Below is a small trained network, with its code and all its weights. Each question gives an input and a target symbol and asks what happens when units are switched off, that is, made to give their printed mean instead of their output.

import numpy as np


def w(rows, s, z=0):
    codes = np.array(rows[::2]) - 128.0
    scale = np.full(codes.shape[1], s)
    scale[-1] = z or s
    return codes * scale


def f(y):
    return np.maximum(y, 0)


def softmax(a):
    e = np.exp(a - a.max(-1, keepdims=True))
    return e / e.sum(-1, keepdims=True)


def log_softmax(a):
    a = a - a.max(-1, keepdims=True)
    return a - np.log(np.exp(a).sum(-1, keepdims=True))


def net(x, mask):
    ids = ['ΔΘΣλτω'.index(c) for c in x.split()]
    T = len(ids)
    res = E[ids] + P[:T]
    q, k, v = (res @ M[0].T for M in (Q, K, V))
    z = softmax(np.where(np.tri(T) > 0, q @ k.T / 4**0.5, -1e9)) @ v
    res = res + np.where(mask[0], z, O[0][:, -1]) @ O[0][:, :-1]
    y = f(res @ A[0][:, :-1].T + A[0][:, -1])
    res = res + np.where(mask[1:9], y, B[0][:, -1]) @ B[0][:, :-1]
    return log_softmax(res[-1] @ U[:, :-1].T + U[:, -1])


Q, K, V, O, A, B = {}, {}, {}, {}, {}, {}
E = w([
[118,147,181,60,116,229],'Δ',
[191,101,199,153,150,148],'Θ',
[204,145,154,216,125,235],'Σ',
[200,154,42,164,207,87],'λ',
[136,63,223,61,186,105],'τ',
[72,177,231,149,249,90],'ω',
],0.015)
P = w([
[135,128,176,164,215,64],'0',
[53,94,140,125,136,198],'1',
[96,88,80,152,206,172],'2',
[84,123,53,161,168,73],'3',
[67,160,120,93,197,91],'4',
[81,142,149,106,218,71],'5',
[103,188,237,118,205,75],'6',
[127,135,230,104,144,149],'7',
[137,91,254,112,175,165],'8',
],0.0076)
Q[0] = w([
[118,198,184,136,135,215],'head 0',
[187,34,166,114,254,180],'head 0',
[163,155,232,176,146,92],'head 0',
[177,112,92,110,134,153],'head 0',
],0.0067)
K[0] = w([
[224,147,145,64,242,124],'head 0',
[241,178,253,239,153,43],'head 0',
[111,173,114,32,132,75],'head 0',
[13,142,182,59,225,41],'head 0',
],0.0056)
V[0] = w([
[95,48,213,120,135,177],'head 0',
[183,70,157,115,147,20],'head 0',
[204,40,120,63,147,185],'head 0',
[91,94,122,7,138,119],'head 0',
],0.012)
O[0] = w([
[72,110,190,129,44,126,253],'head 0',
[108,143,45,28,107,90,140],'head 0',
[249,62,156,75,83,49,172],'head 0',
[80,1,100,91,145,188,52],'head 0',
],0.012,0.0058)
A[0] = w([
[78,66,155,76,104,169,158],'neuron 0',
[135,177,152,231,133,125,254],'neuron 1',
[64,134,171,66,149,26,148],'neuron 2',
[95,138,134,145,200,89,41],'neuron 3',
[146,29,124,163,165,199,99],'neuron 4',
[109,145,59,132,74,94,123],'neuron 5',
[113,150,255,132,211,155,215],'neuron 6',
[112,49,64,94,191,212,119],'neuron 7',
],0.0073,0.0031)
B[0] = w([
[83,79,87,79,135,201,192],'neuron 0',
[109,101,205,104,142,88,204],'neuron 1',
[180,152,13,144,46,130,183],'neuron 2',
[152,107,127,136,61,190,147],'neuron 3',
[136,158,151,36,121,122,150],'neuron 4',
[77,188,116,184,133,97,135],'neuron 5',
[144,96,110,243,162,124,253],'neuron 6',
[97,120,1,135,156,92,141],'neuron 7',
],0.0064,0.014)
U = w([
[132,36,122,156,223,133,251],'Δ',
[134,177,94,150,37,124,3],'Θ',
[105,170,201,117,147,98,67],'Σ',
[160,153,127,80,253,132,190],'λ',
[135,90,53,163,89,121,67],'τ',
[2,147,120,148,171,76,167],'ω',
],0.0071,0.0031)

Each question gives the input, a string of symbols that net reads in full, and the target symbol t.
The units are the heads (4 rows each of Q, K, V and O) and the neurons (one row each of A and B). Each row of codes is followed by its name. A weight is (code - 128) times the scale printed after its matrix; where a second scale follows, it is the last column's (O, A, B and U).
mask holds one flag per unit, heads first, then neurons. A switched-off unit (its flag False) gives its mean, the last column of its rows in O or B, instead of its output. The means were averaged over made-up inputs and are rounded, as every weight is.
A unit's drop is (log p(t) with every unit on - log p(t) with that unit switched off) / (log p(t) with every unit on - log p(t) with every unit switched off).
The circuit of an input: a set's keep is (log p(t) with only the set's units on - log p(t) with every unit switched off) / (log p(t) with every unit on - log p(t) with every unit switched off). Starting from all 9 units, units are removed one at a time, each time the one whose removal leaves the highest keep (on an exact tie, the one counted first), for as long as the keep stays at least 0.8.
circuit, biggest first: the units of the circuit, biggest drop first
k most important neurons: the k neurons with the biggest drops, biggest first
drop of u: that unit's drop, to one decimal
input Δ Θ Σ Θ Δ λ τ τ, target τ: circuit, biggest first => [neuron 2; head 0]
input τ Σ ω, target τ: 2 most important neurons => [neuron 2; neuron 1]
input Θ Δ τ, target Θ: 2 most important neurons => [neuron 2; neuron 6]
input Δ λ ω λ Σ Δ Δ, target Δ: circuit, biggest first => [head 0; neuron 6]
input λ Δ Δ Σ Δ Θ, target λ: circuit, biggest first => [head 0]
input Δ Δ ω Δ Δ Σ ω, target Δ: circuit, biggest first => [neuron 6; head 0]
input Σ Δ ω, target Σ: 2 most important neurons => [neuron 1; neuron 0]
input λ Δ ω λ τ Σ, target λ: circuit, biggest first => [head 0; neuron 6]
input Σ ω Δ Σ Δ Σ Σ Δ λ, target Σ: 2 most important neurons => [neuron 1; neuron 0]
input Σ Δ Θ, target Σ: circuit, biggest first => [head 0; neuron 1]
input Θ Δ ω, target Θ: circuit, biggest first => [head 0; neuron 2]
input λ Δ Θ, target λ: drop of neuron 4 => 0.0
input Θ Δ Σ, target Θ: drop of head 0 => 1.4
input ω Δ τ, target ω: drop of head 0 => 1.1
input Σ Σ τ Σ, target Σ: most important neuron => [neuron 2]
